Here is a tiny trained network, its code and every weight. The questions are about switching its units off for an input and a target symbol, where a switched-off unit gives its printed mean instead of its output.

import numpy as np


def w(rows, s, z=0):
    codes = np.array(rows[::2]) - 128.0
    scale = np.full(codes.shape[1], s)
    scale[-1] = z or s
    return codes * scale


def norm(h):
    return h / np.sqrt((h * h).mean(-1, keepdims=True) + 1e-5)


def f(y):
    return np.maximum(y, 0)


def softmax(a):
    e = np.exp(a - a.max(-1, keepdims=True))
    return e / e.sum(-1, keepdims=True)


def log_softmax(a):
    a = a - a.max(-1, keepdims=True)
    return a - np.log(np.exp(a).sum(-1, keepdims=True))


def net(x, mask):
    ids = ['γδεζηπτ'.index(c) for c in x.split()]
    T = len(ids)
    res = E[ids] + P[:T]
    u = 0
    for l in range(3):
        q, k, v = (norm(res) @ M[l].T for M in (Q, K, V))
        z = softmax(np.where(np.tri(T) > 0, q @ k.T / 2**0.5, -1e9)) @ v
        res = res + np.where(mask[u], z, O[l][:, -1]) @ O[l][:, :-1]
        u += 1
        y = f(norm(res) @ A[l][:, :-1].T + A[l][:, -1])
        res = res + np.where(mask[u : u + 8], y, B[l][:, -1]) @ B[l][:, :-1]
        u += 8
    return log_softmax(norm(res)[-1] @ U[:, :-1].T + U[:, -1])


Q, K, V, O, A, B = {}, {}, {}, {}, {}, {}
E = w([
[110,22,111,171],'γ',
[84,83,160,126],'δ',
[39,146,165,149],'ε',
[89,182,191,104],'ζ',
[254,127,198,161],'η',
[39,143,167,149],'π',
[65,167,98,71],'τ',
],0.0087)
P = w([
[93,141,121,254],'0',
[84,139,144,202],'1',
[77,138,157,173],'2',
[64,130,160,140],'3',
[56,118,159,104],'4',
[47,110,162,75],'5',
[28,101,164,53],'6',
[12,101,171,38],'7',
],0.0043)
Q[0] = w([
[139,167,181,102],'L0H1',
[33,141,248,134],'L0H1',
],0.012)
K[0] = w([
[133,189,127,64],'L0H1',
[255,117,145,22],'L0H1',
],0.0071)
V[0] = w([
[81,119,8,77],'L0H1',
[94,178,158,3],'L0H1',
],0.0051)
O[0] = w([
[42,99,73,255,1],'L0H1',
[49,220,132,154,8],'L0H1',
],0.0043,0.0035)
A[0] = w([
[109,233,136,167,80],'L0N1',
[69,109,152,117,83],'L0N2',
[97,177,123,102,238],'L0N3',
[171,150,121,189,65],'L0N4',
[130,197,100,61,92],'L0N5',
[147,175,108,74,57],'L0N6',
[122,141,173,209,172],'L0N7',
[116,254,152,114,1],'L0N8',
],0.0085,0.0046)
B[0] = w([
[76,173,103,120,165],'L0N1',
[142,150,168,139,207],'L0N2',
[117,130,97,173,255],'L0N3',
[178,74,152,133,134],'L0N4',
[129,60,137,189,171],'L0N5',
[128,69,120,157,138],'L0N6',
[149,176,138,88,225],'L0N7',
[1,110,162,100,166],'L0N8',
],0.0089,0.0034)
Q[1] = w([
[168,35,189,1],'L1H1',
[150,5,127,146],'L1H1',
],0.0049)
K[1] = w([
[226,153,167,56],'L1H1',
[253,75,86,149],'L1H1',
],0.005)
V[1] = w([
[235,144,98,182],'L1H1',
[254,194,154,35],'L1H1',
],0.0044)
O[1] = w([
[113,195,65,51,118],'L1H1',
[41,172,146,2,6],'L1H1',
],0.0067,0.0013)
A[1] = w([
[33,133,73,85,97],'L1N1',
[182,169,73,102,67],'L1N2',
[209,107,168,183,118],'L1N3',
[198,94,139,157,20],'L1N4',
[136,127,118,176,96],'L1N5',
[139,118,195,95,136],'L1N6',
[112,254,174,234,232],'L1N7',
[147,102,162,169,4],'L1N8',
],0.009,0.0036)
B[1] = w([
[220,235,167,140,177],'L1N1',
[98,71,136,204,135],'L1N2',
[194,203,253,183,221],'L1N3',
[192,81,157,96,172],'L1N4',
[138,177,103,130,161],'L1N5',
[64,85,33,179,215],'L1N6',
[64,140,22,15,254],'L1N7',
[139,160,222,112,152],'L1N8',
],0.0058,0.005)
Q[2] = w([
[56,117,233,2],'L2H1',
[85,92,64,229],'L2H1',
],0.007)
K[2] = w([
[150,254,164,59],'L2H1',
[58,49,121,129],'L2H1',
],0.008)
V[2] = w([
[5,41,85,108],'L2H1',
[114,229,251,107],'L2H1',
],0.0029)
O[2] = w([
[192,3,191,41,8],'L2H1',
[63,126,180,236,244],'L2H1',
],0.004,0.0012)
A[2] = w([
[134,111,171,53,109],'L2N1',
[118,189,178,95,132],'L2N2',
[67,151,70,35,2],'L2N3',
[94,216,163,152,165],'L2N4',
[35,167,114,125,180],'L2N5',
[95,188,112,9,64],'L2N6',
[122,90,143,89,92],'L2N7',
[253,85,162,226,159],'L2N8',
],0.0079,0.0036)
B[2] = w([
[115,106,105,152,152],'L2N1',
[65,76,100,129,173],'L2N2',
[162,133,193,195,184],'L2N3',
[94,131,69,142,186],'L2N4',
[255,135,143,134,222],'L2N5',
[156,64,197,146,189],'L2N6',
[116,91,130,162,143],'L2N7',
[237,133,238,178,254],'L2N8',
],0.0072,0.0071)
U = w([
[218,142,192,159,151],'γ',
[72,29,97,123,197],'δ',
[129,161,108,71,122],'ε',
[2,192,183,155,98],'ζ',
[109,137,134,101,3],'η',
[126,165,114,53,156],'π',
[121,174,28,189,172],'τ',
],0.0092,0.0033)

Each question gives the input, a string of symbols that net reads in full, and the target symbol t.
The units are the heads (2 rows each of Q, K, V and O) and the neurons (one row each of A and B). Each row of codes is followed by its name. A weight is (code - 128) times the scale printed after its matrix; where a second scale follows, it is the last column's (O, A, B and U).
mask holds one flag per unit, layer by layer, with each layer's heads first. A switched-off unit (its flag False) gives its mean, the last column of its rows in O or B, instead of its output. The means were averaged over made-up inputs and are rounded, as every weight is.
A unit's drop is (log p(t) with every unit on - log p(t) with that unit switched off) / (log p(t) with every unit on - log p(t) with every unit switched off).
The circuit of an input: a set's keep is (log p(t) with only the set's units on - log p(t) with every unit switched off) / (log p(t) with every unit on - log p(t) with every unit switched off). Starting from the 12 units with the biggest drops (on a tie, the unit counted first), units are removed one at a time, each time the one whose removal leaves the highest keep (on an exact tie, the one counted first), for as long as the keep stays at least 0.8.
circuit, biggest first: the units of the circuit, biggest drop first
unit that matters most: the unit with the biggest drop
top k neurons: the k neurons with the biggest drops, biggest first
k most important neurons of layer l: the k neurons of layer l with the biggest drops, biggest first
input τ π γ ζ η η η, target δ: top 3 neurons : L2N2; L2N8; L1N7
input γ ζ τ ε, target τ: unit that matters most : L0N3
input η η ζ, target ζ: top 2 neurons : L2N8; L0N8
input ζ ζ π π, target ζ: circuit, biggest first : L0H1; L1N7
input γ η τ γ τ, target δ: 2 most important neurons of layer 2 : L2N8; L2N5
input ε τ η η, target τ: 3 most important neurons of layer 0 : L0N7; L0N5; L0N2
input γ π ζ π, target ζ: 3 most important neurons of layer 1 : L1N7; L1N4; L1N3
input η γ π π γ, target δ: 2 most important neurons of layer 0 : L0N7; L0N1
input γ τ ζ π ζ η ε δ, target δ: top 2 neurons : L2N8; L1N7
input γ ζ τ τ, target τ: top 3 neurons : L2N8; L2N5; L0N3
input γ η π ε τ π τ, target δ: circuit, biggest first : L0N5; L2N8
input η γ γ τ γ π π, target δ: top 2 neurons : L1N3; L2N8
input π γ γ η γ τ ζ ζ, target δ: top 3 neurons : L2N8; L0N5; L0N8
input γ η η ζ, target ζ: unit that matters most : L1H1
input ζ τ ζ ε, target ζ: 2 most important neurons of layer 0 : L0N1; L0N8
input π τ τ, target τ: top 2 neurons : L2N8; L2N5
input τ ζ γ ε η η, target ζ: 2 most important neurons of layer 0 : L0N5; L0N3
input γ γ γ τ δ, target τ: 4 most important neurons of layer 2 : L2N4; L2N8; L2N6; L2N3
input γ τ δ η η, target τ: top 2 neurons : L1N6; L2N4
input ε γ γ π γ γ η δ, target δ: 2 most important neurons of layer 0 : L0N7; L0N2
input ζ η γ η γ η, target δ: 2 most important neurons of layer 1 : L1N7; L1N6
